Two labels a row
-1.335  -0.287  -3.910  1.909  -0.242  1.822  -1.098  -0.706  -0.427  0.072  -1.273  0.568  -1.499  -0.215  0.370  0.517  1.377  -0.926  0.424  0.609  0.484  -0.794  1.289  0.865  -0.699  -0.774  -0.509  2.271 -> Zudim + lenok
0.262  1.107  -0.837  -1.021  -1.525  4.821  -0.406  -3.159  0.356  1.477  -0.375  -0.003  -0.675  3.017  2.405  2.024  0.644  -2.499  -0.443  -2.596  -1.576  2.067  0.678  2.259  1.514  -0.184  -0.831  1.289 -> Zudim + nenol
-1.689  1.842  0.179  4.196  -0.797  2.229  0.212  -3.094  0.848  -0.156  -0.125  -1.338  4.949  1.557  1.680  -0.535  0.048  0.421  -0.700  -3.773  -1.368  0.713  0.405  0.627  -3.103  -3.087  -0.526  -0.764 -> Zudim + nenol
-0.177  3.264  -1.600  -2.196  1.055  2.495  1.360  -2.899  -2.142  1.160  0.282  1.537  -3.366  0.165  -1.210  5.792  0.473  -5.791  2.962  0.391  -0.628  -3.879  -0.265  1.093  3.244  2.607  -0.483  -0.081 -> tota + Fuf
-1.368  2.857  0.053  2.218  1.052  2.847  -0.782  -1.230  -0.757  -1.005  -0.676  0.459  -1.378  -0.723  2.037  -2.935  -0.932  -0.357  0.356  0.408  0.041  0.409  -0.269  0.128  -1.834  1.608  -2.319  0.544 -> tota + nenol
-1.265  0.484  0.162  3.403  -0.823  0.642  -3.277  -3.241  0.089  -0.894  -0.677  0.326  -2.519  0.418  -0.424  1.763  2.728  -0.956  0.364  -0.765  -0.702  -1.477  0.645  -0.690  -2.508  1.687  -2.232  0.735 -> tota + lenok
-0.872  -5.092  1.138  0.328  -0.763  4.744  0.626  -1.924  0.516  0.522  0.278  0.049  1.640  0.677  1.557  -3.687  -3.127  -1.540  0.086  -1.567  0.042  4.834  2.122  0.823  -0.524  0.306  -0.090  0.754 -> tota + nenol
-1.332  1.522  -0.504  1.067  0.271  -0.155  0.487  1.112  -0.469  0.250  -0.337  -0.421  -0.793  -1.115  -0.187  1.467  -0.441  -1.939  2.617  1.883  0.788  -0.300  -0.451  2.334  0.754  1.285  0.179  0.041 -> tota + lenok
0.259  -1.347  -1.141  -2.973  1.313  5.628  2.022  -4.413  0.572  2.222  0.170  -0.066  -1.533  2.085  1.486  0.603  -0.026  -4.604  2.195  -2.413  -2.118  1.775  4.839  0.957  3.900  0.333  0.360  1.456 -> Zudim + nenol
0.407  -0.717  -0.600  -1.602  0.080  5.346  0.396  -2.312  -0.600  1.296  -0.719  0.767  -3.278  2.091  2.663  -0.928  0.699  -1.932  -1.321  -0.510  -1.076  0.633  -0.742  0.782  2.200  2.268  -1.370  2.493 -> Zudim + nenol
0.257  -2.455  -0.230  -0.575  3.396  1.482  0.518  -1.505  1.429  -1.124  -1.879  0.194  -1.272  2.092  -1.746  0.222  -0.165  -2.183  1.273  0.889  0.659  -0.054  -1.437  1.655  0.628  2.767  0.396  0.901 -> tota + toz
-1.726  0.790  -0.850  1.760  -0.787  3.044  -1.621  -3.655  -1.876  -2.453  -0.328  0.845  -0.472  1.234  1.510  2.642  1.127  -2.855  1.251  -0.101  -0.793  -1.524  -0.392  0.021  -1.112  1.523  -1.222  3.017 -> Zudim + lenok
1.618  0.377  -2.717  -4.169  3.091  2.931  2.069  2.570  -1.025  2.717  -0.991  3.505  -5.858  -0.630  -2.090  3.236  -1.385  -5.333  3.013  3.402  2.662  -2.026  -2.335  4.874  3.365  4.981  1.218  1.893 -> Zudim + lenok
0.777  1.527  -1.392  -1.354  1.952  2.013  0.989  0.961  -2.638  0.927  -0.356  1.058  -2.676  1.388  -1.089  2.504  0.804  -2.999  2.305  1.147  0.590  -1.825  -1.292  2.729  0.700  2.642  -0.275  -0.152 -> tota + lenok
-0.459  2.357  -1.316  0.113  1.452  1.615  -0.616  -2.528  0.146  2.530  -0.750  2.334  -1.168  -2.038  3.444  0.569  1.827  -2.316  2.212  -0.986  -0.377  -5.176  -0.352  1.023  -0.860  1.022  -0.904  1.012 -> tota + toz
-2.565  -3.804  0.469  0.240  -0.452  2.280  -0.061  -4.944  -0.924  0.216  -0.079  0.695  -1.855  -0.286  1.612  -1.995  -0.008  -0.469  1.027  -1.566  -0.662  1.003  1.036  -0.307  -0.673  -1.142  -0.625  0.285 -> tota + nenol
-1.730  -3.749  0.035  -1.869  -0.366  5.246  2.088  -4.876  0.332  2.199  1.644  0.640  -2.624  1.314  2.799  -1.603  -1.504  -2.806  0.726  -2.454  -1.260  2.097  2.794  -2.193  -2.019  -0.604  0.044  1.300 -> Zudim + nenol
-0.914  -0.967  -0.217  -0.551  0.280  7.285  0.483  -4.439  -1.573  0.678  -0.151  0.486  -2.156  1.365  2.676  -0.524  0.688  -3.255  0.871  -1.955  -0.644  -1.670  -0.728  -0.377  -1.871  2.944  -0.723  2.347 -> tota + nenol
-1.523  -1.253  0.468  -0.215  -2.016  6.173  0.888  -2.614  -0.924  2.339  3.181  0.042  -3.904  2.945  1.857  2.149  0.710  -3.660  2.013  -3.227  -0.710  2.519  1.391  0.172  1.275  0.695  -1.579  0.975 -> tota + nenol
0.710  -2.968  0.335  0.043  0.764  2.444  -0.104  -0.310  0.172  -0.649  -0.267  -2.324  -2.418  -0.583  0.501  -2.288  1.116  0.599  0.170  -1.956  -0.061  -3.080  -1.232  -1.664  0.428  -0.432  1.026  0.270 -> tota + nenol
